Here is a tiny trained network, its code and every weight. The questions are about switching its units off for an input and a class, where a switched-off unit gives its printed mean instead of its output.

import numpy as np


def w(rows, s, z=0):
    codes = np.array(rows[::2]) - 128.0
    scale = np.full(codes.shape[1], s)
    scale[-1] = z or s
    return codes * scale


def f(y):
    return y / 2 * (1 + np.tanh(0.7978845608 * (y + 0.044715 * y**3)))


def log_softmax(a):
    a = a - a.max(-1, keepdims=True)
    return a - np.log(np.exp(a).sum(-1, keepdims=True))


def net(x, mask):
    res = np.array(x, float).reshape(1, 3) / 4 @ E
    y = f(res @ A[0][:, :-1].T + A[0][:, -1])
    res = res + np.where(mask, y, B[0][:, -1]) @ B[0][:, :-1]
    return log_softmax(res[-1] @ U[:, :-1].T + U[:, -1])


A, B = {}, {}
E = w([
[226,99,70,116,43,83,179],'x0',
[219,103,167,155,198,255,230],'x1',
[129,221,163,28,118,76,142],'x2',
],0.0074)
A[0] = w([
[175,186,93,53,59,64,181,84],'neuron 0',
[57,131,82,128,86,58,23,168],'neuron 1',
[90,93,31,148,67,72,40,242],'neuron 2',
[46,144,104,114,97,56,28,141],'neuron 3',
[117,220,197,32,138,103,155,234],'neuron 4',
[255,60,119,182,130,181,241,253],'neuron 5',
[53,151,123,111,105,50,41,145],'neuron 6',
[149,174,156,55,132,109,163,191],'neuron 7',
[49,136,206,158,231,231,80,143],'neuron 8',
],0.0064,0.0036)
B[0] = w([
[90,177,164,82,164,91,126,181],'neuron 0',
[204,77,76,158,82,147,110,212],'neuron 1',
[157,91,93,171,119,178,139,218],'neuron 2',
[184,96,98,132,94,131,99,209],'neuron 3',
[142,152,128,81,83,104,57,205],'neuron 4',
[230,2,40,168,69,181,86,254],'neuron 5',
[186,95,95,124,87,124,96,204],'neuron 6',
[142,157,131,91,87,113,67,170],'neuron 7',
[63,154,167,172,173,176,196,207],'neuron 8',
],0.0089,0.009)
U = w([
[133,164,144,60,113,45,104,90],'0',
[1,212,250,116,175,127,166,157],'1',
[66,94,154,187,181,154,183,5],'2',
[188,56,66,155,93,161,112,201],'3',
],0.0087,0.0031)

Each question gives the input, the list of numbers given to net, and the class t.
The units are the neurons (one row each of A and B). Each row of codes is followed by its name. A weight is (code - 128) times the scale printed after its matrix; where a second scale follows, it is the last column's (A, B and U).
mask holds one flag per neuron, in row order. A switched-off neuron (its flag False) gives its mean, the last column of its row in B, instead of its output. The means were averaged over made-up inputs and are rounded, as every weight is.
A unit's drop is (log p(t) with every unit on - log p(t) with that unit switched off) / (log p(t) with every unit on - log p(t) with every unit switched off).
The circuit of an input: a set's keep is (log p(t) with only the set's units on - log p(t) with every unit switched off) / (log p(t) with every unit on - log p(t) with every unit switched off). Starting from all 9 units, units are removed one at a time, each time the one whose removal leaves the highest keep (on an exact tie, the one counted first), for as long as the keep stays at least 0.8.
circuit, biggest first: the units of the circuit, biggest drop first
k most important neurons: the k neurons with the biggest drops, biggest first
drop when u is switched off: that unit's drop, to one decimal
input [-5,1,5], class 1: circuit, biggest first : (neuron 5)
input [-6,-1,3], class 0: 2 most important neurons : (neuron 5; neuron 4)
input [-8,-2,4], class 0: 3 most important neurons : (neuron 5; neuron 4; neuron 6)
input [-5,-1,5], class 0: circuit, biggest first : (neuron 5; neuron 4)
input [-8,-2,-1], class 2: 2 most important neurons : (neuron 8; neuron 5)
input [-8,-2,-4], class 2: 2 most important neurons : (neuron 8; neuron 5)
input [4,-3,6], class 0: 2 most important neurons : (neuron 5; neuron 0)
input [-5,6,-6], class 2: 2 most important neurons : (neuron 8; neuron 1)
input [-1,-1,4], class 0: drop when neuron 7 is switched off : 0.0
input [-7,-2,-5], class 2: drop when neuron 8 is switched off : 0.2
input [-6,8,5], class 2: drop when neuron 5 is switched off : 0.3
